Here is a tiny trained network, its code and every weight. The questions are about switching its units off for an input and a class, where a switched-off unit gives its printed mean instead of its output.

import numpy as np


def w(rows, s, z=0):
    codes = np.array(rows[::2]) - 128.0
    scale = np.full(codes.shape[1], s)
    scale[-1] = z or s
    return codes * scale


def f(y):
    return np.maximum(y, 0)


def log_softmax(a):
    a = a - a.max(-1, keepdims=True)
    return a - np.log(np.exp(a).sum(-1, keepdims=True))


def net(x, mask):
    res = np.array(x, float).reshape(1, 8) / 4 @ E
    y = f(res @ A[0][:, :-1].T + A[0][:, -1])
    res = res + np.where(mask, y, B[0][:, -1]) @ B[0][:, :-1]
    return log_softmax(res[-1] @ U[:, :-1].T + U[:, -1])


A, B = {}, {}
E = w([
[109,107,126,138,119,141,160,118],'x0',
[118,61,162,68,31,190,22,96],'x1',
[141,204,137,59,162,97,39,155],'x2',
[113,124,138,102,122,109,143,137],'x3',
[107,125,135,106,127,120,138,136],'x4',
[197,217,240,116,119,254,154,94],'x5',
[153,103,137,175,101,123,150,116],'x6',
[163,62,164,117,219,120,139,14],'x7',
],0.0079)
A[0] = w([
[134,209,167,146,195,46,247,132,63],'N0',
[92,182,215,235,118,184,104,98,219],'N1',
[166,184,160,128,130,138,194,117,87],'N2',
[82,192,119,156,50,161,149,224,39],'N3',
[38,83,35,152,175,53,54,130,86],'N4',
[141,154,211,76,142,252,140,160,58],'N5',
[139,76,183,109,255,88,146,37,53],'N6',
[55,192,121,182,78,130,114,160,37],'N7',
[86,187,139,60,154,95,122,128,203],'N8',
[152,174,143,177,194,82,168,132,24],'N9',
[138,57,121,195,97,155,169,131,244],'N10',
[99,115,144,126,152,114,97,18,3],'N11',
[110,214,175,94,144,157,177,111,108],'N12',
[104,180,110,188,242,152,170,181,54],'N13',
],0.007,0.004)
B[0] = w([
[100,103,180,65,97,152,52,104,235],'N0',
[37,200,126,155,153,141,113,136,243],'N1',
[113,143,144,197,198,102,151,138,192],'N2',
[192,98,67,108,119,192,180,161,209],'N3',
[52,80,190,190,204,89,173,133,254],'N4',
[76,122,150,190,154,116,104,187,229],'N5',
[255,143,42,71,169,144,154,187,217],'N6',
[208,99,84,58,158,192,178,156,174],'N7',
[95,178,57,108,86,102,143,103,204],'N8',
[116,70,168,76,58,155,95,97,182],'N9',
[101,182,100,93,101,69,111,67,235],'N10',
[150,38,81,113,90,165,158,149,161],'N11',
[77,144,132,189,177,100,157,162,203],'N12',
[126,83,198,73,6,172,63,104,204],'N13',
],0.0081,0.007)
U = w([
[100,39,211,38,43,203,50,114,63],'0',
[86,129,144,176,208,112,170,166,58],'1',
[254,106,29,66,170,215,221,200,4],'2',
[112,176,95,86,119,123,145,95,251],'3',
[106,165,92,95,134,130,141,99,191],'4',
[115,157,111,95,123,126,140,113,165],'5',
],0.008,0.004)

Each question gives the input, the list of numbers given to net, and the class t.
The units are the neurons (one row each of A and B). Each row of codes is followed by its name. A weight is (code - 128) times the scale printed after its matrix; where a second scale follows, it is the last column's (A, B and U).
mask holds one flag per neuron, in row order. A switched-off neuron (its flag False) gives its mean, the last column of its row in B, instead of its output. The means were averaged over made-up inputs and are rounded, as every weight is.
A unit's drop is (log p(t) with every unit on - log p(t) with that unit switched off) / (log p(t) with every unit on - log p(t) with every unit switched off).
The circuit of an input: a set's keep is (log p(t) with only the set's units on - log p(t) with every unit switched off) / (log p(t) with every unit on - log p(t) with every unit switched off). Starting from the 12 units with the biggest drops (on a tie, the unit counted first), units are removed one at a time, each time the one whose removal leaves the highest keep (on an exact tie, the one counted first), for as long as the keep stays at least 0.8.
units of the circuit, in order: the units of the circuit, biggest drop first
most important unit: the unit with the biggest drop
top k neurons: the k neurons with the biggest drops, biggest first
input [-6,-8,6,-2,5,-1,7,5], class 0: most important unit : N0
input [-7,5,-7,-1,-6,-5,-5,-7], class 2: units of the circuit, in order : [N3 N7]
input [4,-8,2,1,-5,2,-3,-7], class 0: top 2 neurons : [N13 N0]
input [1,2,0,6,-5,6,-6,3], class 1: units of the circuit, in order : [N5 N12 N13]
input [8,7,1,3,-8,-8,-6,3], class 1: top 3 neurons : [N4 N13 N0]
input [5,2,3,-6,0,-2,0,-7], class 2: units of the circuit, in order : [N3 N7]
input [-7,5,-3,1,-3,-7,5,-2], class 1: top 2 neurons : [N4 N13]
input [5,7,3,7,-4,-8,2,-2], class 1: top 3 neurons : [N4 N13 N0]
input [8,6,-3,8,7,-2,6,-5], class 3: top 3 neurons : [N13 N0 N10]
input [3,-4,4,-6,8,7,-1,-7], class 1: top 2 neurons : [N12 N5]
input [-2,6,2,6,-7,-7,6,-2], class 1: top 4 neurons : [N4 N13 N0 N9]
input [-7,6,-6,-2,-1,3,7,0], class 4: units of the circuit, in order : [N13 N0]
input [5,4,6,-2,-4,-2,0,-6], class 2: top 2 neurons : [N3 N7]
input [5,-3,-2,6,-1,0,4,-7], class 2: units of the circuit, in order : [N3]
input [5,-7,1,3,-6,-3,-6,-6], class 0: units of the circuit, in order : [N13 N0]
input [-7,-7,4,2,-5,2,7,3], class 0: units of the circuit, in order : [N0 N13]
input [7,-8,-5,-8,7,0,5,7], class 0: top 3 neurons : [N0 N13 N9]
input [-5,-7,-8,4,7,-6,-1,7], class 0: units of the circuit, in order : [N0 N13]
input [6,6,3,-7,-8,-7,2,5], class 1: top 2 neurons : [N4 N13]
input [-2,-1,5,2,1,-6,-1,-1], class 1: units of the circuit, in order : [N4]
input [0,5,4,6,-6,3,-6,6], class 2: units of the circuit, in order : [N6 N0]
input [1,-7,2,0,-8,5,7,4], class 0: top 2 neurons : [N0 N13]
input [0,4,-8,-2,-8,4,4,8], class 2: top 2 neurons : [N6 N11]
